Below is a small trained network, with its code and all its weights. Each question gives an input and a class and asks what happens when units are switched off, that is, made to give their printed mean instead of their output.

import numpy as np


def w(rows, s, z=0):
    codes = np.array(rows[::2]) - 128.0
    scale = np.full(codes.shape[1], s)
    scale[-1] = z or s
    return codes * scale


def norm(h):
    return h / np.sqrt((h * h).mean(-1, keepdims=True) + 1e-5)


def f(y):
    return np.maximum(y, 0)


def log_softmax(a):
    a = a - a.max(-1, keepdims=True)
    return a - np.log(np.exp(a).sum(-1, keepdims=True))


def net(x, mask):
    res = np.array(x, float).reshape(1, 8) / 4 @ E
    u = 0
    for l in range(2):
        y = f(norm(res) @ A[l][:, :-1].T + A[l][:, -1])
        res = res + np.where(mask[u : u + 11], y, B[l][:, -1]) @ B[l][:, :-1]
        u += 11
    return log_softmax(norm(res)[-1] @ U[:, :-1].T + U[:, -1])


A, B = {}, {}
E = w([
[72,239,171,99,96,158,68,119,118,144],'x0',
[134,174,101,169,158,33,168,140,83,147],'x1',
[206,130,58,174,210,87,138,88,61,84],'x2',
[184,71,146,122,104,21,114,80,90,177],'x3',
[128,82,202,102,138,148,153,171,37,120],'x4',
[135,150,148,104,149,81,158,52,246,123],'x5',
[165,48,78,230,2,143,239,178,111,93],'x6',
[209,171,92,91,39,178,142,86,123,91],'x7',
],0.0067)
A[0] = w([
[82,119,172,150,111,85,116,107,104,124,42],'L0N1',
[113,121,126,166,141,207,151,145,96,111,5],'L0N2',
[108,100,144,189,99,155,152,178,106,141,94],'L0N3',
[121,73,169,121,52,157,164,172,181,140,45],'L0N4',
[147,111,148,145,156,119,129,126,157,110,148],'L0N5',
[131,141,121,72,51,112,138,162,126,161,62],'L0N6',
[113,120,119,118,118,195,125,110,135,138,89],'L0N7',
[130,120,100,106,114,164,146,126,131,107,134],'L0N8',
[101,123,122,155,140,128,112,171,140,134,77],'L0N9',
[133,82,146,152,126,96,124,136,148,120,134],'L0N10',
[130,136,127,106,4,128,129,146,118,171,111],'L0N11',
],0.013,0.0028)
B[0] = w([
[167,210,2,148,110,148,131,55,95,219,167],'L0N1',
[174,159,129,167,143,64,72,201,181,150,201],'L0N2',
[123,88,131,159,157,144,99,191,149,99,243],'L0N3',
[152,136,154,86,135,92,124,57,59,125,255],'L0N4',
[86,125,132,125,65,105,102,98,102,130,166],'L0N5',
[115,107,155,223,147,184,51,55,165,181,189],'L0N6',
[98,144,116,143,91,65,137,113,142,217,186],'L0N7',
[154,151,83,130,138,159,149,91,169,144,182],'L0N8',
[145,122,203,110,106,186,165,174,211,117,164],'L0N9',
[122,113,131,186,137,162,202,51,89,162,179],'L0N10',
[142,23,122,224,146,215,91,94,71,195,237],'L0N11',
],0.0078,0.0071)
A[1] = w([
[164,138,90,132,161,123,124,120,197,89,209],'L1N1',
[164,92,82,96,141,155,173,111,117,141,74],'L1N2',
[113,124,162,130,10,149,140,137,141,128,15],'L1N3',
[126,111,154,110,119,129,73,87,189,133,249],'L1N4',
[110,143,103,148,160,75,138,108,104,134,169],'L1N5',
[87,95,107,128,92,157,134,212,123,76,109],'L1N6',
[91,158,115,110,66,135,72,151,107,101,153],'L1N7',
[82,42,126,95,162,117,183,127,114,136,24],'L1N8',
[74,171,126,37,138,131,95,137,189,160,26],'L1N9',
[116,197,150,115,180,157,108,109,168,132,48],'L1N10',
[162,133,52,134,78,125,161,116,176,98,85],'L1N11',
],0.013,0.0022)
B[1] = w([
[150,103,68,197,33,192,184,102,127,120,199],'L1N1',
[100,129,123,79,134,116,128,115,134,79,174],'L1N2',
[161,45,144,156,146,161,122,89,43,217,161],'L1N3',
[18,87,151,172,154,142,152,140,129,200,254],'L1N4',
[147,156,116,57,121,241,132,135,97,172,203],'L1N5',
[112,214,145,152,108,122,63,236,171,123,167],'L1N6',
[132,67,133,147,151,157,151,26,72,118,155],'L1N7',
[155,82,173,125,103,173,58,89,65,54,167],'L1N8',
[7,129,169,72,171,59,61,137,255,84,234],'L1N9',
[76,31,194,116,195,100,136,122,133,131,230],'L1N10',
[177,233,111,124,62,125,197,86,221,133,186],'L1N11',
],0.0087,0.0082)
U = w([
[124,130,151,125,94,81,130,151,130,101,2],'0',
[169,144,116,63,169,101,107,125,57,144,105],'1',
[155,133,111,200,127,127,100,253,150,119,117],'2',
[103,132,106,109,94,111,155,98,189,106,25],'3',
[186,175,55,149,84,131,205,83,161,110,114],'4',
[29,116,158,98,185,83,106,120,182,158,151],'5',
[136,54,117,195,125,176,127,78,110,193,229],'6',
[140,59,171,114,143,122,115,117,84,52,153],'7',
],0.018,0.0051)

Each question gives the input, the list of numbers given to net, and the class t.
The units are the neurons (one row each of A and B). Each row of codes is followed by its name. A weight is (code - 128) times the scale printed after its matrix; where a second scale follows, it is the last column's (A, B and U).
mask holds one flag per neuron, layer by layer. A switched-off neuron (its flag False) gives its mean, the last column of its row in B, instead of its output. The means were averaged over made-up inputs and are rounded, as every weight is.
A unit's drop is (log p(t) with every unit on - log p(t) with that unit switched off) / (log p(t) with every unit on - log p(t) with every unit switched off).
The circuit of an input: a set's keep is (log p(t) with only the set's units on - log p(t) with every unit switched off) / (log p(t) with every unit on - log p(t) with every unit switched off). Starting from the 12 units with the biggest drops (on a tie, the unit counted first), units are removed one at a time, each time the one whose removal leaves the highest keep (on an exact tie, the one counted first), for as long as the keep stays at least 0.8.
circuit, biggest first: the units of the circuit, biggest drop first
most important unit: the unit with the biggest drop
k most important neurons: the k neurons with the biggest drops, biggest first
k most important neurons of layer l: the k neurons of layer l with the biggest drops, biggest first
drop when u is switched off: that unit's drop, to one decimal
input [3,-8,5,8,8,2,-7,6], class 5: circuit, biggest first => (L0N11, L1N4)
input [-3,4,1,-8,-8,-3,-4,6], class 4: circuit, biggest first => (L1N11)
input [-5,4,3,7,1,4,6,-2], class 4: 4 most important neurons => (L0N11, L1N11, L1N4, L1N10)
input [3,7,5,6,2,6,-6,8], class 1: circuit, biggest first => (L1N9, L1N5, L0N11)
input [-6,-3,2,5,-2,6,-6,-1], class 6: 2 most important neurons of layer 1 => (L1N1, L1N9)
input [-3,-5,8,1,3,-6,8,8], class 4: circuit, biggest first => (L1N11, L1N4)
input [3,-7,8,7,-6,7,7,-5], class 4: circuit, biggest first => (L1N11, L0N11)
input [-4,3,7,-6,2,-6,4,4], class 2: circuit, biggest first => (L1N6, L0N2)
input [7,2,8,1,2,3,-2,7], class 4: 3 most important neurons of layer 0 => (L0N4, L0N11, L0N6)
input [1,7,-3,7,8,-5,-3,-3], class 1: 3 most important neurons => (L1N4, L0N11, L1N1)
input [-5,-1,-2,6,-6,8,3,2], class 4: 2 most important neurons => (L1N11, L1N10)
input [-6,6,0,-3,-3,-3,4,-2], class 2: 2 most important neurons => (L0N3, L1N6)
input [4,2,-5,0,-8,8,2,6], class 6: drop when L0N11 is switched off => 0.2
input [-5,2,-3,-1,6,5,5,-5], class 7: most important unit => L1N8
input [5,-3,7,1,3,0,6,5], class 4: drop when L1N4 is switched off => 0.2
input [1,-3,4,0,-1,7,8,0], class 4: drop when L1N11 is switched off => 0.1
input [-7,2,8,7,1,3,-4,-2], class 1: 2 most important neurons of layer 1 => (L1N4, L1N5)
